Below are the code and all the weights of a small trained network. Each question names an input and a class and asks about switching units off, where a switched-off unit gives its printed mean instead of its output.

import numpy as np


def w(rows, s, z=0):
    codes = np.array(rows[::2]) - 128.0
    scale = np.full(codes.shape[1], s)
    scale[-1] = z or s
    return codes * scale


def norm(h):
    return h / np.sqrt((h * h).mean(-1, keepdims=True) + 1e-5)


def f(y):
    return np.maximum(y, 0)


def log_softmax(a):
    a = a - a.max(-1, keepdims=True)
    return a - np.log(np.exp(a).sum(-1, keepdims=True))


def net(x, mask):
    res = np.array(x, float).reshape(1, 5) / 4 @ E
    u = 0
    for l in range(2):
        y = f(norm(res) @ A[l][:, :-1].T + A[l][:, -1])
        res = res + np.where(mask[u : u + 7], y, B[l][:, -1]) @ B[l][:, :-1]
        u += 7
    return log_softmax(norm(res)[-1] @ U[:, :-1].T + U[:, -1])


A, B = {}, {}
E = w([
[142,158,154,151,54,174,96],'x0',
[81,105,243,112,85,126,165],'x1',
[93,118,108,126,121,125,102],'x2',
[144,160,149,2,95,113,157],'x3',
[113,108,147,127,66,146,171],'x4',
],0.0097)
A[0] = w([
[31,152,86,57,152,141,147,11],'L0N0',
[136,169,136,123,140,54,90,56],'L0N1',
[119,126,42,152,126,125,75,67],'L0N2',
[153,194,235,120,236,135,17,155],'L0N3',
[16,119,95,102,96,85,50,106],'L0N4',
[111,152,2,123,129,168,119,96],'L0N5',
[130,142,148,163,70,150,186,25],'L0N6',
],0.0071,0.0012)
B[0] = w([
[132,143,199,147,79,151,87,191],'L0N0',
[120,98,128,155,126,57,154,162],'L0N1',
[170,148,155,117,67,143,179,231],'L0N2',
[94,163,98,162,43,103,177,226],'L0N3',
[255,174,168,124,147,84,220,192],'L0N4',
[87,89,146,109,142,144,195,252],'L0N5',
[130,180,69,130,103,79,139,193],'L0N6',
],0.0086,0.0042)
A[1] = w([
[137,17,154,254,161,175,117,54],'L1N0',
[229,110,57,125,185,177,153,93],'L1N1',
[111,16,137,93,183,93,138,189],'L1N2',
[165,159,156,52,132,132,106,254],'L1N3',
[134,130,153,153,89,108,220,87],'L1N4',
[104,10,166,132,125,66,168,86],'L1N5',
[164,101,106,133,39,168,47,173],'L1N6',
],0.0099,0.00092)
B[1] = w([
[162,57,227,2,145,109,67,215],'L1N0',
[114,155,183,133,120,168,170,201],'L1N1',
[11,221,187,190,45,193,97,171],'L1N2',
[135,22,231,193,144,158,33,187],'L1N3',
[213,130,7,192,219,107,230,254],'L1N4',
[133,174,70,227,88,137,94,195],'L1N5',
[66,193,155,184,122,82,121,173],'L1N6',
],0.008,0.0086)
U = w([
[180,142,131,176,152,118,152,146],'0',
[146,63,189,112,123,143,61,171],'1',
[132,161,106,167,132,166,152,170],'2',
[144,142,64,160,132,42,154,90],'3',
[80,213,110,181,100,159,81,154],'4',
[139,87,7,110,108,101,69,5],'5',
],0.011,0.0027)

Each question gives the input, the list of numbers given to net, and the class t.
The units are the neurons (one row each of A and B). Each row of codes is followed by its name. A weight is (code - 128) times the scale printed after its matrix; where a second scale follows, it is the last column's (A, B and U).
mask holds one flag per neuron, layer by layer. A switched-off neuron (its flag False) gives its mean, the last column of its row in B, instead of its output. The means were averaged over made-up inputs and are rounded, as every weight is.
A unit's drop is (log p(t) with every unit on - log p(t) with that unit switched off) / (log p(t) with every unit on - log p(t) with every unit switched off).
The circuit of an input: a set's keep is (log p(t) with only the set's units on - log p(t) with every unit switched off) / (log p(t) with every unit on - log p(t) with every unit switched off). Starting from the 12 units with the biggest drops (on a tie, the unit counted first), units are removed one at a time, each time the one whose removal leaves the highest keep (on an exact tie, the one counted first), for as long as the keep stays at least 0.8.
units of the circuit, in order: the units of the circuit, biggest drop first
k most important neurons: the k neurons with the biggest drops, biggest first
k most important neurons of layer l: the k neurons of layer l with the biggest drops, biggest first
input [5,0,-3,7,-6], class 1: 4 most important neurons	(L1N3; L1N4; L1N5; L0N2)
input [5,0,3,-7,-5], class 1: units of the circuit, in order	(L1N0)
input [-5,-3,-7,-8,-8], class 1: 2 most important neurons	(L1N0; L1N4)
input [-2,-1,-4,-5,0], class 1: 2 most important neurons	(L1N0; L0N4)
input [0,3,-7,-1,8], class 3: units of the circuit, in order	(L0N6; L1N4; L1N1)
input [-4,-6,1,-7,-7], class 1: units of the circuit, in order	(L1N0; L1N4)
input [-1,-1,-5,6,-4], class 1: 4 most important neurons of layer 1	(L1N3; L1N4; L1N5; L1N6)
input [-4,-6,6,4,-6], class 0: 2 most important neurons	(L0N4; L0N2)
input [-2,-4,7,6,-4], class 0: units of the circuit, in order	(L0N4; L1N3)
input [-6,-2,0,-3,5], class 4: 2 most important neurons of layer 0	(L0N3; L0N4)
input [5,-3,-1,7,4], class 1: units of the circuit, in order	(L1N3; L0N3)
input [-5,-8,6,-2,-3], class 2: 2 most important neurons of layer 0	(L0N5; L0N2)
input [4,-2,5,7,-6], class 1: 2 most important neurons	(L1N3; L1N4)
input [-7,2,5,2,1], class 4: units of the circuit, in order	(L1N2)
input [-2,-5,3,7,3], class 1: units of the circuit, in order	(L1N3; L1N4)
input [7,-1,0,-7,7], class 1: 3 most important neurons	(L1N0; L0N3; L1N5)
input [-8,2,-6,6,-1], class 4: 2 most important neurons	(L1N2; L1N0)
input [-8,-2,-5,1,-3], class 4: 2 most important neurons of layer 1	(L1N2; L1N4)
input [-4,-6,-2,6,-3], class 1: units of the circuit, in order	(L1N4; L1N3)
input [-4,-1,3,6,-5], class 1: most important neuron	(L1N3)
input [6,0,0,-4,7], class 3: 2 most important neurons	(L0N6; L1N2)
input [-7,-1,2,1,1], class 4: 2 most important neurons	(L1N2; L0N3)
input [8,-3,-6,1,-8], class 3: 3 most important neurons of layer 0	(L0N3; L0N1; L0N0)
input [-5,3,4,-3,2], class 4: 2 most important neurons	(L1N2; L1N5)
input [-2,4,-3,0,5], class 3: 2 most important neurons of layer 0	(L0N6; L0N5)
